Here is a tiny trained network, its code and every weight. The questions are about switching its units off for an input and a target symbol, where a switched-off unit gives its printed mean instead of its output.

import numpy as np


def w(rows, s, z=0):
    codes = np.array(rows[::2]) - 128.0
    scale = np.full(codes.shape[1], s)
    scale[-1] = z or s
    return codes * scale


def f(y):
    return y / 2 * (1 + np.tanh(0.7978845608 * (y + 0.044715 * y**3)))


def softmax(a):
    e = np.exp(a - a.max(-1, keepdims=True))
    return e / e.sum(-1, keepdims=True)


def log_softmax(a):
    a = a - a.max(-1, keepdims=True)
    return a - np.log(np.exp(a).sum(-1, keepdims=True))


def net(x, mask):
    ids = ['δθμπτψ'.index(c) for c in x.split()]
    T = len(ids)
    res = E[ids] + P[:T]
    q, k, v = (res @ M[0].T for M in (Q, K, V))
    z = softmax(np.where(np.tri(T) > 0, q @ k.T / 2**0.5, -1e9)) @ v
    res = res + np.where(mask[0], z, O[0][:, -1]) @ O[0][:, :-1]
    y = f(res @ A[0][:, :-1].T + A[0][:, -1])
    res = res + np.where(mask[1:9], y, B[0][:, -1]) @ B[0][:, :-1]
    return log_softmax(res[-1] @ U[:, :-1].T + U[:, -1])


Q, K, V, O, A, B = {}, {}, {}, {}, {}, {}
E = w([
[80,113,105,140,66],'δ',
[87,140,125,211,255],'θ',
[117,165,88,203,134],'μ',
[50,75,116,138,100],'π',
[69,148,117,222,176],'τ',
[43,73,121,163,158],'ψ',
],0.016)
P = w([
[153,219,126,2,134],'0',
[134,112,214,173,178],'1',
[97,117,216,169,170],'2',
[98,101,177,150,75],'3',
[82,169,121,187,116],'4',
[107,195,130,208,179],'5',
[68,175,141,185,112],'6',
[41,165,192,221,159],'7',
[46,119,168,179,115],'8',
[41,154,169,218,111],'9',
],0.0077)
Q[0] = w([
[246,129,40,63,159],'H0',
[157,129,149,48,142],'H0',
],0.011)
K[0] = w([
[236,5,223,180,107],'H0',
[152,125,193,254,67],'H0',
],0.0076)
V[0] = w([
[167,243,101,135,125],'H0',
[135,87,79,170,3],'H0',
],0.019)
O[0] = w([
[214,142,3,157,93,170],'H0',
[107,136,58,93,89,9],'H0',
],0.018,0.012)
A[0] = w([
[118,153,155,153,90,102],'N0',
[167,170,220,132,105,56],'N1',
[169,118,125,98,86,105],'N2',
[113,150,66,173,135,209],'N3',
[248,67,121,111,125,71],'N4',
[135,201,123,99,147,95],'N5',
[205,102,186,73,133,72],'N6',
[117,126,60,139,131,1],'N7',
],0.012,0.0038)
B[0] = w([
[169,108,65,137,161,155],'N0',
[157,104,145,3,120,223],'N1',
[170,108,70,160,141,134],'N2',
[80,41,136,81,61,251],'N3',
[84,221,115,215,165,220],'N4',
[147,48,162,182,120,122],'N5',
[210,70,214,116,227,143],'N6',
[178,189,155,28,165,179],'N7',
],0.013,0.012)
U = w([
[122,64,53,82,196,84],'δ',
[183,99,175,132,111,3],'θ',
[133,79,115,186,100,186],'μ',
[88,149,236,102,70,124],'π',
[58,165,181,157,97,254],'τ',
[122,2,120,76,150,52],'ψ',
],0.0067,0.0034)

Each question gives the input, a string of symbols that net reads in full, and the target symbol t.
The units are the heads (2 rows each of Q, K, V and O) and the neurons (one row each of A and B). Each row of codes is followed by its name. A weight is (code - 128) times the scale printed after its matrix; where a second scale follows, it is the last column's (O, A, B and U).
mask holds one flag per unit, heads first, then neurons. A switched-off unit (its flag False) gives its mean, the last column of its rows in O or B, instead of its output. The means were averaged over made-up inputs and are rounded, as every weight is.
A unit's drop is (log p(t) with every unit on - log p(t) with that unit switched off) / (log p(t) with every unit on - log p(t) with every unit switched off).
The circuit of an input: a set's keep is (log p(t) with only the set's units on - log p(t) with every unit switched off) / (log p(t) with every unit on - log p(t) with every unit switched off). Starting from all 9 units, units are removed one at a time, each time the one whose removal leaves the highest keep (on an exact tie, the one counted first), for as long as the keep stays at least 0.8.
circuit, biggest first: the units of the circuit, biggest drop first
unit that matters most: the unit with the biggest drop
k most important neurons: the k neurons with the biggest drops, biggest first
drop of u: that unit's drop, to one decimal
input θ ψ δ θ, target θ: 3 most important neurons -> (N6, N1, N3)
input δ δ δ, target δ: 3 most important neurons -> (N7, N2, N1)
input τ μ ψ π ψ, target μ: 2 most important neurons -> (N1, N7)
input θ θ δ, target θ: circuit, biggest first -> (H0, N6)
input δ μ δ τ ψ π τ τ, target ψ: circuit, biggest first -> (N3, H0)
input τ δ θ τ τ τ μ τ τ δ, target μ: circuit, biggest first -> (H0, N1)
input δ μ π τ τ τ ψ δ, target ψ: unit that matters most -> N4
input τ τ ψ π δ ψ τ θ, target μ: circuit, biggest first -> (N1, H0)
input μ ψ π δ, target δ: 2 most important neurons -> (N7, N2)
input μ π τ τ τ, target δ: 3 most important neurons -> (N7, N4, N2)
input θ ψ θ ψ π μ τ δ θ, target θ: 3 most important neurons -> (N1, N3, N6)
input ψ μ π τ τ δ τ θ, target π: 2 most important neurons -> (N1, N4)
input θ τ τ π θ θ μ, target θ: 2 most important neurons -> (N1, N6)
input μ ψ τ π τ τ ψ μ, target δ: unit that matters most -> N7
input τ τ δ ψ π δ π, target μ: 3 most important neurons -> (N1, N7, N6)
input μ μ τ ψ μ δ δ τ, target δ: 2 most important neurons -> (N7, N4)
input θ ψ δ τ ψ ψ ψ ψ π, target θ: 2 most important neurons -> (N3, N6)
input ψ π μ, target π: 2 most important neurons -> (N3, N1)
input μ δ τ τ δ ψ δ μ ψ, target δ: 2 most important neurons -> (N7, N4)
input δ ψ π δ π ψ μ, target ψ: circuit, biggest first -> (N4)
input τ ψ θ μ ψ τ δ, target μ: drop of H0 -> 0.3
input ψ π π τ π δ ψ ψ ψ, target π: drop of H0 -> 1.5
input ψ π τ τ π δ π τ τ, target π: drop of H0 -> 1.6
